Below are the code and all the weights of a small trained network. Each question names an input and a class and asks about switching units off, where a switched-off unit gives its printed mean instead of its output.

import numpy as np


def w(rows, s, z=0):
    codes = np.array(rows[::2]) - 128.0
    scale = np.full(codes.shape[1], s)
    scale[-1] = z or s
    return codes * scale


def norm(h):
    return h / np.sqrt((h * h).mean(-1, keepdims=True) + 1e-5)


def f(y):
    return np.maximum(y, 0)


def log_softmax(a):
    a = a - a.max(-1, keepdims=True)
    return a - np.log(np.exp(a).sum(-1, keepdims=True))


def net(x, mask):
    res = np.array(x, float).reshape(1, 8) / 4 @ E
    u = 0
    for l in range(4):
        y = f(norm(res) @ A[l][:, :-1].T + A[l][:, -1])
        res = res + np.where(mask[u : u + 10], y, B[l][:, -1]) @ B[l][:, :-1]
        u += 10
    return log_softmax(norm(res)[-1] @ U[:, :-1].T + U[:, -1])


A, B = {}, {}
E = w([
[189,153,150,188,180,39,254,159,189,196,129,214],'x0',
[128,121,112,125,122,103,128,146,119,115,126,131],'x1',
[151,210,128,82,146,152,82,151,78,118,137,222],'x2',
[160,64,116,18,232,136,138,155,150,169,211,87],'x3',
[130,142,157,144,140,170,116,106,149,155,142,121],'x4',
[237,150,52,151,76,218,204,169,38,162,98,70],'x5',
[103,207,53,96,82,135,129,116,226,147,186,103],'x6',
[112,90,81,174,189,210,139,156,185,49,137,168],'x7',
],0.0076)
A[0] = w([
[121,180,128,165,72,110,129,77,184,93,80,162,53],'0.n1',
[167,83,112,94,179,122,158,101,123,115,193,65,123],'0.n2',
[139,191,185,71,86,43,101,74,67,185,116,47,51],'0.n3',
[105,61,76,160,132,208,115,139,176,43,134,169,22],'0.n4',
[123,115,231,165,177,160,100,89,90,146,100,152,116],'0.n5',
[82,187,98,99,85,148,112,108,203,161,166,118,139],'0.n6',
[97,123,127,125,120,125,65,123,85,60,127,45,3],'0.n7',
[93,4,115,190,57,105,196,84,174,127,116,46,30],'0.n8',
[98,148,116,205,69,127,139,90,106,114,24,112,6],'0.n9',
[119,198,111,78,121,158,104,158,63,121,136,254,11],'0.n10',
],0.0093,0.0049)
B[0] = w([
[129,129,151,111,111,123,150,132,112,82,183,143,202],'0.n1',
[164,137,177,119,119,137,125,151,81,100,171,154,218],'0.n2',
[124,61,148,163,86,175,144,198,223,153,96,141,253],'0.n3',
[148,87,141,136,101,159,132,176,196,141,107,163,213],'0.n4',
[146,67,111,142,147,93,110,132,105,136,114,131,217],'0.n5',
[170,118,96,83,105,56,139,130,115,68,68,106,249],'0.n6',
[141,103,133,86,108,154,135,64,113,120,82,144,202],'0.n7',
[103,252,154,99,187,132,61,160,129,147,81,119,250],'0.n8',
[158,116,178,112,117,132,128,146,80,108,202,134,219],'0.n9',
[112,195,197,118,169,143,84,139,162,164,94,55,212],'0.n10',
],0.013,0.0063)
A[1] = w([
[68,223,162,104,165,146,115,86,150,160,96,102,73],'1.n1',
[39,78,72,107,60,208,72,43,109,120,177,88,68],'1.n2',
[116,188,149,207,184,24,252,137,151,184,188,180,79],'1.n3',
[162,177,105,195,134,87,244,109,161,167,151,175,99],'1.n4',
[137,70,94,49,181,107,113,167,109,213,243,66,61],'1.n5',
[104,171,17,90,94,77,145,119,152,119,89,111,2],'1.n6',
[196,113,121,65,74,74,121,205,119,78,187,198,121],'1.n7',
[136,148,73,161,155,216,113,131,197,47,94,230,64],'1.n8',
[2,110,153,104,149,104,117,70,151,99,175,118,107],'1.n9',
[110,164,47,116,100,99,134,105,144,110,129,113,44],'1.n10',
],0.008,0.0052)
B[1] = w([
[168,127,109,157,199,127,67,105,124,88,134,69,171],'1.n1',
[138,156,45,67,132,218,110,87,137,53,53,174,151],'1.n2',
[139,121,124,36,67,254,67,30,125,70,25,159,202],'1.n3',
[108,119,75,96,90,210,77,110,131,127,97,123,174],'1.n4',
[114,154,183,119,76,175,90,138,130,75,187,146,166],'1.n5',
[93,133,91,101,129,128,206,106,139,166,133,85,152],'1.n6',
[124,79,168,163,150,111,196,57,110,127,134,59,254],'1.n7',
[130,112,166,130,68,87,166,178,147,209,109,120,183],'1.n8',
[119,156,107,104,135,80,69,124,107,168,139,178,150],'1.n9',
[166,196,82,95,139,119,186,87,128,171,174,97,139],'1.n10',
],0.0093,0.0077)
A[2] = w([
[171,123,123,136,160,113,149,152,167,131,111,170,69],'2.n1',
[48,112,154,85,94,5,116,63,167,127,169,158,15],'2.n2',
[92,125,187,220,52,133,141,111,126,107,103,103,94],'2.n3',
[101,199,113,255,49,114,89,101,97,53,133,196,102],'2.n4',
[132,142,85,96,133,130,121,29,83,87,107,150,4],'2.n5',
[107,186,74,75,76,145,141,114,215,81,251,102,242],'2.n6',
[74,86,96,92,101,136,189,97,98,137,85,128,78],'2.n7',
[169,105,116,126,151,137,78,148,130,125,48,115,181],'2.n8',
[176,157,84,157,70,163,182,187,62,149,146,67,65],'2.n9',
[107,127,83,145,206,179,169,186,163,40,124,163,134],'2.n10',
],0.0096,0.0022)
B[2] = w([
[110,124,98,147,45,134,114,214,163,93,67,121,151],'2.n1',
[92,75,57,192,199,200,98,138,165,202,218,189,182],'2.n2',
[153,125,109,47,139,111,137,179,201,96,192,93,193],'2.n3',
[113,112,248,18,154,120,114,122,50,165,229,148,155],'2.n4',
[147,57,98,178,139,185,125,128,149,92,149,78,176],'2.n5',
[79,169,193,134,105,52,208,112,1,183,100,126,205],'2.n6',
[158,128,123,197,217,189,152,141,149,106,93,190,165],'2.n7',
[110,170,89,193,149,95,126,62,158,81,96,116,254],'2.n8',
[65,164,27,181,145,95,65,94,189,164,205,217,196],'2.n9',
[134,153,124,48,38,80,74,206,129,202,131,127,152],'2.n10',
],0.0087,0.0085)
A[3] = w([
[163,63,126,158,191,56,42,178,18,67,80,168,141],'3.n1',
[121,175,54,191,168,94,58,96,134,124,199,157,150],'3.n2',
[132,209,166,64,202,129,102,154,124,190,96,94,31],'3.n3',
[141,213,72,182,98,186,137,114,70,170,161,90,138],'3.n4',
[234,123,153,190,136,72,154,104,101,138,82,176,101],'3.n5',
[96,128,65,113,103,48,185,120,80,170,123,114,3],'3.n6',
[122,89,215,216,111,133,72,142,80,82,144,123,124],'3.n7',
[136,76,79,231,164,70,109,135,124,144,123,146,130],'3.n8',
[132,195,98,136,125,2,137,156,155,60,91,101,107],'3.n9',
[42,108,127,111,149,125,116,89,199,115,190,143,92],'3.n10',
],0.0082,0.0042)
B[3] = w([
[98,211,57,167,39,114,228,90,102,166,151,55,253],'3.n1',
[204,151,161,218,120,188,154,95,184,77,158,172,198],'3.n2',
[87,181,161,153,163,85,93,137,144,41,135,50,228],'3.n3',
[53,4,163,184,255,43,73,123,131,142,127,193,207],'3.n4',
[64,113,146,74,108,135,116,129,76,124,49,40,173],'3.n5',
[129,82,99,148,136,159,174,103,87,108,103,84,165],'3.n6',
[159,194,62,76,162,97,224,122,163,159,173,113,247],'3.n7',
[143,104,62,181,193,125,154,86,141,124,154,74,177],'3.n8',
[124,133,161,194,148,202,179,142,58,163,126,45,229],'3.n9',
[209,159,98,184,138,92,123,156,76,133,115,154,195],'3.n10',
],0.0082,0.0051)
U = w([
[92,229,162,121,186,107,51,142,131,136,120,86,116],'0',
[123,109,82,40,82,177,105,62,95,94,64,172,123],'1',
[144,115,181,32,106,115,151,155,57,115,254,158,115],'2',
[123,90,118,131,53,114,150,220,195,201,98,148,97],'3',
[141,118,133,169,153,152,166,111,155,104,154,100,245],'4',
[101,128,80,167,124,84,226,98,77,154,111,89,89],'5',
[114,98,66,206,185,114,72,104,138,136,190,199,104],'6',
],0.013,0.011)

Each question gives the input, the list of numbers given to net, and the class t.
The units are the neurons (one row each of A and B). Each row of codes is followed by its name. A weight is (code - 128) times the scale printed after its matrix; where a second scale follows, it is the last column's (A, B and U).
mask holds one flag per neuron, layer by layer. A switched-off neuron (its flag False) gives its mean, the last column of its row in B, instead of its output. The means were averaged over made-up inputs and are rounded, as every weight is.
A unit's drop is (log p(t) with every unit on - log p(t) with that unit switched off) / (log p(t) with every unit on - log p(t) with every unit switched off).
The circuit of an input: a set's keep is (log p(t) with only the set's units on - log p(t) with every unit switched off) / (log p(t) with every unit on - log p(t) with every unit switched off). Starting from the 12 units with the biggest drops (on a tie, the unit counted first), units are removed one at a time, each time the one whose removal leaves the highest keep (on an exact tie, the one counted first), for as long as the keep stays at least 0.8.
units of the circuit, in order: the units of the circuit, biggest drop first
most important unit: the unit with the biggest drop
top k neurons: the k neurons with the biggest drops, biggest first
k most important neurons of layer l: the k neurons of layer l with the biggest drops, biggest first
input [1,4,-5,5,4,-6,-5,2], class 6: units of the circuit, in order -> 2.n2, 1.n9
input [-8,-1,3,8,7,-5,-6,-2], class 1: units of the circuit, in order -> 1.n2, 0.n7
input [-6,5,2,-3,6,-3,8,4], class 5: most important unit -> 0.n6
input [3,-3,4,-4,1,-7,-3,0], class 6: top 3 neurons -> 2.n2, 0.n8, 0.n5
input [-6,2,-3,-8,1,7,2,-2], class 2: units of the circuit, in order -> 0.n9, 2.n4
input [-3,-4,-5,-7,-2,5,0,4], class 2: units of the circuit, in order -> 0.n9, 2.n4
input [3,1,2,-4,1,-1,4,4], class 2: top 2 neurons -> 0.n1, 2.n8
input [-7,6,5,-5,0,-7,4,4], class 1: top 3 neurons -> 0.n7, 0.n8, 1.n2
input [2,-1,-2,5,6,7,3,0], class 6: units of the circuit, in order -> 2.n9, 3.n4
input [-7,4,7,2,-6,-7,6,8], class 3: units of the circuit, in order -> 0.n4, 1.n8
input [-4,-8,-6,-5,1,8,8,4], class 5: units of the circuit, in order -> 2.n6, 0.n3
input [-4,-6,-2,7,-2,-1,4,-1], class 2: top 2 neurons -> 0.n2, 1.n5
input [2,-1,6,3,7,-5,-8,-5], class 5: top 2 neurons -> 0.n5, 3.n1
input [-7,-7,-6,-4,4,8,-7,7], class 6: units of the circuit, in order -> 2.n9, 1.n3, 3.n4
input [5,-4,-5,1,4,5,-5,6], class 3: most important unit -> 0.n10
input [-8,2,-5,2,-6,4,4,-3], class 1: top 2 neurons -> 0.n7, 0.n10
input [8,-5,-7,-2,4,1,7,-3], class 1: top 3 neurons -> 1.n3, 0.n10, 1.n4
input [5,4,0,4,0,3,-6,5], class 5: top 2 neurons -> 3.n1, 0.n3
input [0,8,4,5,-2,6,2,-5], class 6: units of the circuit, in order -> 2.n9, 3.n4
input [8,-1,7,0,-7,-5,5,4], class 1: most important neuron of layer 2 -> 2.n5
input [4,7,-1,-3,-1,6,1,-7], class 3: top 2 neurons -> 0.n3, 2.n3
input [0,-3,-1,7,-5,6,-1,6], class 2: units of the circuit, in order -> 0.n2, 2.n10
input [-7,2,0,-6,-7,4,-3,-8], class 3: top 3 neurons -> 0.n3, 1.n3, 2.n3
input [7,-8,5,-6,2,-1,1,-3], class 1: top 2 neurons -> 1.n3, 0.n8
input [-1,-8,-2,-6,-8,-5,3,8], class 3: top 2 neurons -> 0.n4, 1.n8
input [1,1,-1,1,2,-4,7,3], class 5: top 2 neurons -> 0.n6, 2.n6
input [-5,1,-8,7,3,-3,-4,6], class 0: units of the circuit, in order -> 0.n8
input [3,5,-6,-6,-6,-6,-4,7], class 3: top 2 neurons -> 0.n4, 0.n10
input [-8,4,-6,1,-3,0,5,6], class 1: top 3 neurons -> 0.n7, 0.n10, 0.n3
